Here is a tiny trained network, its code and every weight. The questions are about switching its units off for an input and a target symbol, where a switched-off unit gives its printed mean instead of its output.

import numpy as np


def w(rows, s, z=0):
    codes = np.array(rows[::2]) - 128.0
    scale = np.full(codes.shape[1], s)
    scale[-1] = z or s
    return codes * scale


def f(y):
    return np.maximum(y, 0)


def softmax(a):
    e = np.exp(a - a.max(-1, keepdims=True))
    return e / e.sum(-1, keepdims=True)


def log_softmax(a):
    a = a - a.max(-1, keepdims=True)
    return a - np.log(np.exp(a).sum(-1, keepdims=True))


def net(x, mask):
    ids = ['ΘΛΣΨζω'.index(c) for c in x.split()]
    T = len(ids)
    res = E[ids] + P[:T]
    r = res
    for j in range(3):
        rows = slice(3 * j, 3 * j + 3)
        q, k, v = (r @ M[0][rows].T for M in (Q, K, V))
        z = softmax(np.where(np.tri(T) > 0, q @ k.T / 3**0.5, -1e9)) @ v
        o = O[0][rows]
        res = res + np.where(mask[j], z, o[:, -1]) @ o[:, :-1]
    y = f(res @ A[0][:, :-1].T + A[0][:, -1])
    res = res + np.where(mask[3:11], y, B[0][:, -1]) @ B[0][:, :-1]
    return log_softmax(res[-1] @ U[:, :-1].T + U[:, -1])


Q, K, V, O, A, B = {}, {}, {}, {}, {}, {}
E = w([
[168,253,72,116],'Θ',
[126,33,25,180],'Λ',
[103,153,155,34],'Σ',
[252,159,164,101],'Ψ',
[159,120,76,41],'ζ',
[58,238,115,183],'ω',
],0.0058)
P = w([
[219,92,228,166],'0',
[165,136,152,106],'1',
[132,148,109,78],'2',
[111,167,67,77],'3',
[109,179,36,61],'4',
[104,182,17,65],'5',
[109,192,2,52],'6',
],0.0028)
Q[0] = w([
[123,111,24,74],'head 0',
[5,107,138,100],'head 0',
[103,173,23,180],'head 0',
[141,139,183,155],'head 1',
[120,126,152,154],'head 1',
[164,154,97,144],'head 1',
[100,114,118,140],'head 2',
[187,198,77,21],'head 2',
[109,221,141,105],'head 2',
],0.029)
K[0] = w([
[89,132,49,67],'head 0',
[7,103,139,158],'head 0',
[140,90,4,168],'head 0',
[100,175,138,88],'head 1',
[133,147,121,98],'head 1',
[87,117,97,149],'head 1',
[151,152,117,105],'head 2',
[47,93,72,192],'head 2',
[65,167,130,155],'head 2',
],0.029)
V[0] = w([
[82,208,141,91],'head 0',
[82,101,191,57],'head 0',
[78,190,145,91],'head 0',
[159,195,199,42],'head 1',
[105,134,86,171],'head 1',
[121,36,104,171],'head 1',
[189,124,145,121],'head 2',
[33,152,192,250],'head 2',
[153,124,167,142],'head 2',
],0.014)
O[0] = w([
[37,153,156,114,165],'head 0',
[98,79,163,55,57],'head 0',
[41,145,149,112,143],'head 0',
[155,95,188,220,206],'head 1',
[110,123,111,80,105],'head 1',
[129,197,61,76,60],'head 1',
[134,156,125,89,133],'head 2',
[41,121,149,245,3],'head 2',
[105,153,139,116,87],'head 2',
],0.012,0.0022)
A[0] = w([
[105,30,142,62,96],'neuron 0',
[96,93,232,98,139],'neuron 1',
[171,68,147,159,41],'neuron 2',
[201,209,238,172,215],'neuron 3',
[192,249,178,185,131],'neuron 4',
[230,23,143,171,82],'neuron 5',
[136,64,229,172,134],'neuron 6',
[87,89,146,168,2],'neuron 7',
],0.014,0.004)
B[0] = w([
[159,187,42,117,169],'neuron 0',
[124,193,171,201,215],'neuron 1',
[49,139,158,116,156],'neuron 2',
[197,144,251,89,245],'neuron 3',
[37,72,133,133,206],'neuron 4',
[158,99,46,240,205],'neuron 5',
[53,135,57,63,238],'neuron 6',
[151,58,61,117,169],'neuron 7',
],0.025,0.011)
U = w([
[170,115,219,65,180],'Θ',
[39,86,90,116,104],'Λ',
[192,111,60,200,131],'Σ',
[128,89,163,234,6],'Ψ',
[125,199,153,152,111],'ζ',
[174,118,106,1,197],'ω',
],0.005,0.0025)

Each question gives the input, a string of symbols that net reads in full, and the target symbol t.
The units are the heads (3 rows each of Q, K, V and O) and the neurons (one row each of A and B). Each row of codes is followed by its name. A weight is (code - 128) times the scale printed after its matrix; where a second scale follows, it is the last column's (O, A, B and U).
mask holds one flag per unit, heads first, then neurons. A switched-off unit (its flag False) gives its mean, the last column of its rows in O or B, instead of its output. The means were averaged over made-up inputs and are rounded, as every weight is.
A unit's drop is (log p(t) with every unit on - log p(t) with that unit switched off) / (log p(t) with every unit on - log p(t) with every unit switched off).
The circuit of an input: a set's keep is (log p(t) with only the set's units on - log p(t) with every unit switched off) / (log p(t) with every unit on - log p(t) with every unit switched off). Starting from all 11 units, units are removed one at a time, each time the one whose removal leaves the highest keep (on an exact tie, the one counted first), for as long as the keep stays at least 0.8.
circuit, biggest first: the units of the circuit, biggest drop first
unit that matters most: the unit with the biggest drop
k most important neurons: the k neurons with the biggest drops, biggest first
heads that matter: for each layer, one digit per head in row order, 1 if its drop is at least 0.15 and else 0, layers parted by /
drop of u: that unit's drop, to one decimal
input Λ Λ Θ, target ω: heads that matter => 010
input Λ Λ Λ Θ Λ Ψ, target ω: circuit, biggest first => (head 1; neuron 1)
input ζ Λ Σ ω Σ ζ ζ, target ω: heads that matter => 010
input ζ ω ζ, target Λ: circuit, biggest first => (head 2; neuron 6; neuron 3; head 1)
input ζ Λ Σ, target ζ: 4 most important neurons => (neuron 5; neuron 1; neuron 6; neuron 7)
input Σ Ψ Ψ ζ, target Σ: unit that matters most => head 1
input Θ Σ Ψ, target Ψ: heads that matter => 010
input Θ Ψ Σ Θ ω Θ ζ, target Λ: circuit, biggest first => (head 2; neuron 6; head 1)
input Λ ζ Σ ζ Ψ, target Θ: heads that matter => 000
input Θ Σ Σ Σ Λ Θ ω, target Ψ: circuit, biggest first => (neuron 6; head 0; neuron 4)
input Σ Λ Θ Σ Θ Θ Ψ, target Θ: heads that matter => 100
input ζ Σ ω Σ, target Λ: heads that matter => 011
input Σ Λ ζ Λ Σ, target ω: heads that matter => 010
input ζ Σ Ψ ω ζ Θ, target Λ: circuit, biggest first => (head 2; head 1; neuron 6; neuron 4)
input Ψ ω Σ Ψ Ψ, target Λ: unit that matters most => neuron 6
input Ψ Θ Θ, target Θ: circuit, biggest first => (neuron 3; head 1)
input Ψ Σ Λ Θ ω, target Ψ: circuit, biggest first => (head 0; neuron 6; neuron 4)
input Ψ ζ Ψ Λ, target Σ: circuit, biggest first => (head 0; neuron 5)
input Λ Σ ζ, target ω: circuit, biggest first => (head 1; neuron 1)
input Λ Ψ Λ Σ Σ Θ, target ω: 3 most important neurons => (neuron 5; neuron 1; neuron 2)
input Σ Λ Σ Λ Ψ, target ω: circuit, biggest first => (neuron 1)
input Σ ζ ω Θ ω, target Λ: drop of head 2 => 1.4
input Σ Λ Λ, target ω: drop of neuron 3 => 0.0
input Σ Ψ Θ ω, target Λ: drop of neuron 6 => 0.7
